Here is a tiny trained network, its code and every weight. The questions are about switching its units off for an input and a class, where a switched-off unit gives its printed mean instead of its output.

import numpy as np


def w(rows, s, z=0):
    codes = np.array(rows[::2]) - 128.0
    scale = np.full(codes.shape[1], s)
    scale[-1] = z or s
    return codes * scale


def f(y):
    return np.maximum(y, 0)


def log_softmax(a):
    a = a - a.max(-1, keepdims=True)
    return a - np.log(np.exp(a).sum(-1, keepdims=True))


def net(x, mask):
    res = np.array(x, float).reshape(1, 6) / 4 @ E
    y = f(res @ A[0][:, :-1].T + A[0][:, -1])
    res = res + np.where(mask, y, B[0][:, -1]) @ B[0][:, :-1]
    return log_softmax(res[-1] @ U[:, :-1].T + U[:, -1])


A, B = {}, {}
E = w([
[199,93,175,159],'x0',
[253,146,181,89],'x1',
[106,168,70,64],'x2',
[158,160,107,151],'x3',
[120,250,153,165],'x4',
[230,112,21,179],'x5',
],0.0059)
A[0] = w([
[60,178,129,130,172],'neuron 0',
[59,116,168,140,131],'neuron 1',
[98,147,127,129,183],'neuron 2',
[162,84,155,107,238],'neuron 3',
[89,155,130,145,243],'neuron 4',
[136,111,104,152,182],'neuron 5',
[184,195,79,190,146],'neuron 6',
[137,136,116,143,125],'neuron 7',
[145,126,97,78,219],'neuron 8',
[111,117,102,132,213],'neuron 9',
[118,143,139,99,127],'neuron 10',
[97,132,159,160,251],'neuron 11',
[138,124,144,115,88],'neuron 12',
[126,170,168,129,62],'neuron 13',
[118,107,133,157,161],'neuron 14',
[118,93,138,103,200],'neuron 15',
[113,123,137,144,144],'neuron 16',
[73,105,116,70,207],'neuron 17',
[179,105,188,81,122],'neuron 18',
[142,151,67,127,207],'neuron 19',
[184,155,102,158,143],'neuron 20',
[117,150,82,85,97],'neuron 21',
[99,142,135,161,223],'neuron 22',
[109,75,142,138,245],'neuron 23',
[148,103,115,152,128],'neuron 24',
[90,130,115,156,143],'neuron 25',
[152,163,114,137,211],'neuron 26',
[113,165,72,79,123],'neuron 27',
[142,176,137,85,182],'neuron 28',
[155,157,77,104,209],'neuron 29',
[144,164,96,135,146],'neuron 30',
[153,185,254,64,242],'neuron 31',
[135,145,118,165,195],'neuron 32',
[169,156,112,172,152],'neuron 33',
[151,134,112,142,87],'neuron 34',
[89,156,124,121,126],'neuron 35',
[129,89,105,154,82],'neuron 36',
[143,57,161,155,123],'neuron 37',
[175,90,148,147,183],'neuron 38',
[93,143,106,100,204],'neuron 39',
[157,154,62,102,215],'neuron 40',
[112,107,119,160,246],'neuron 41',
[169,98,139,142,189],'neuron 42',
[110,148,210,117,160],'neuron 43',
],0.015,0.0025)
B[0] = w([
[138,77,61,143,219],'neuron 0',
[156,102,95,166,207],'neuron 1',
[135,101,107,136,173],'neuron 2',
[163,170,176,138,199],'neuron 3',
[130,92,83,129,197],'neuron 4',
[129,156,119,116,177],'neuron 5',
[83,194,86,82,225],'neuron 6',
[124,139,121,119,147],'neuron 7',
[141,117,177,99,178],'neuron 8',
[154,118,135,104,176],'neuron 9',
[120,114,132,145,153],'neuron 10',
[147,97,101,150,194],'neuron 11',
[120,138,133,138,139],'neuron 12',
[101,101,104,159,165],'neuron 13',
[140,137,120,126,161],'neuron 14',
[162,142,157,122,171],'neuron 15',
[140,126,119,133,150],'neuron 16',
[184,87,172,124,207],'neuron 17',
[117,186,178,158,197],'neuron 18',
[110,117,146,86,198],'neuron 19',
[91,174,113,128,199],'neuron 20',
[125,84,162,119,170],'neuron 21',
[134,107,91,130,184],'neuron 22',
[174,148,133,114,195],'neuron 23',
[139,155,117,127,171],'neuron 24',
[138,120,98,116,177],'neuron 25',
[97,131,102,126,176],'neuron 26',
[115,71,162,112,187],'neuron 27',
[90,105,128,143,177],'neuron 28',
[92,123,143,98,193],'neuron 29',
[107,132,118,105,171],'neuron 30',
[71,126,158,252,255],'neuron 31',
[132,142,103,118,170],'neuron 32',
[92,174,113,126,189],'neuron 33',
[116,145,125,123,154],'neuron 34',
[133,98,88,137,176],'neuron 35',
[147,144,125,118,169],'neuron 36',
[165,163,125,133,195],'neuron 37',
[159,169,113,145,202],'neuron 38',
[147,88,151,125,187],'neuron 39',
[96,116,159,80,206],'neuron 40',
[165,137,114,112,186],'neuron 41',
[144,163,120,141,192],'neuron 42',
[94,97,117,190,205],'neuron 43',
],0.038,0.008)
U = w([
[191,97,53,157,126],'0',
[114,74,150,79,105],'1',
[105,163,171,255,221],'2',
[61,186,72,59,112],'3',
[190,187,88,157,180],'4',
[147,151,116,142,5],'5',
[70,93,81,237,125],'6',
],0.0068,0.0014)

Each question gives the input, the list of numbers given to net, and the class t.
The units are the neurons (one row each of A and B). Each row of codes is followed by its name. A weight is (code - 128) times the scale printed after its matrix; where a second scale follows, it is the last column's (A, B and U).
mask holds one flag per neuron, in row order. A switched-off neuron (its flag False) gives its mean, the last column of its row in B, instead of its output. The means were averaged over made-up inputs and are rounded, as every weight is.
A unit's drop is (log p(t) with every unit on - log p(t) with that unit switched off) / (log p(t) with every unit on - log p(t) with every unit switched off).
The circuit of an input: a set's keep is (log p(t) with only the set's units on - log p(t) with every unit switched off) / (log p(t) with every unit on - log p(t) with every unit switched off). Starting from the 12 units with the biggest drops (on a tie, the unit counted first), units are removed one at a time, each time the one whose removal leaves the highest keep (on an exact tie, the one counted first), for as long as the keep stays at least 0.8.
units of the circuit, in order: the units of the circuit, biggest drop first
most important unit: the unit with the biggest drop
top k neurons: the k neurons with the biggest drops, biggest first
drop of u: that unit's drop, to one decimal
input [-1,-4,-3,-8,-6,0], class 4: most important unit	neuron 0
input [7,2,-1,0,1,3], class 4: units of the circuit, in order	(neuron 38; neuron 43)
input [-8,-4,5,-2,1,-7], class 0: units of the circuit, in order	(neuron 17; neuron 0)
input [1,3,7,-7,0,5], class 1: units of the circuit, in order	(neuron 8; neuron 40)
input [0,1,-3,-6,0,1], class 4: units of the circuit, in order	(neuron 31; neuron 27)
input [-7,4,-1,-6,-6,-1], class 2: units of the circuit, in order	(neuron 0; neuron 3)
input [2,-3,1,-7,-8,-7], class 0: top 2 neurons	(neuron 1; neuron 17)
input [-2,6,-5,6,0,1], class 2: top 2 neurons	(neuron 31; neuron 18)
input [-8,-5,-2,0,-4,8], class 1: top 2 neurons	(neuron 27; neuron 21)
input [-6,8,8,0,-2,-6], class 2: top 2 neurons	(neuron 31; neuron 18)
input [1,-2,1,-8,-4,5], class 4: drop of neuron 5	0.0
input [-5,3,-6,1,-1,-1], class 2: drop of neuron 0	0.1
input [6,-1,5,4,-8,-3], class 4: drop of neuron 31	0.5
input [-5,-8,-3,-6,8,7], class 3: units of the circuit, in order	(neuron 6)
input [-8,-2,5,4,-1,-4], class 1: drop of neuron 27	0.2
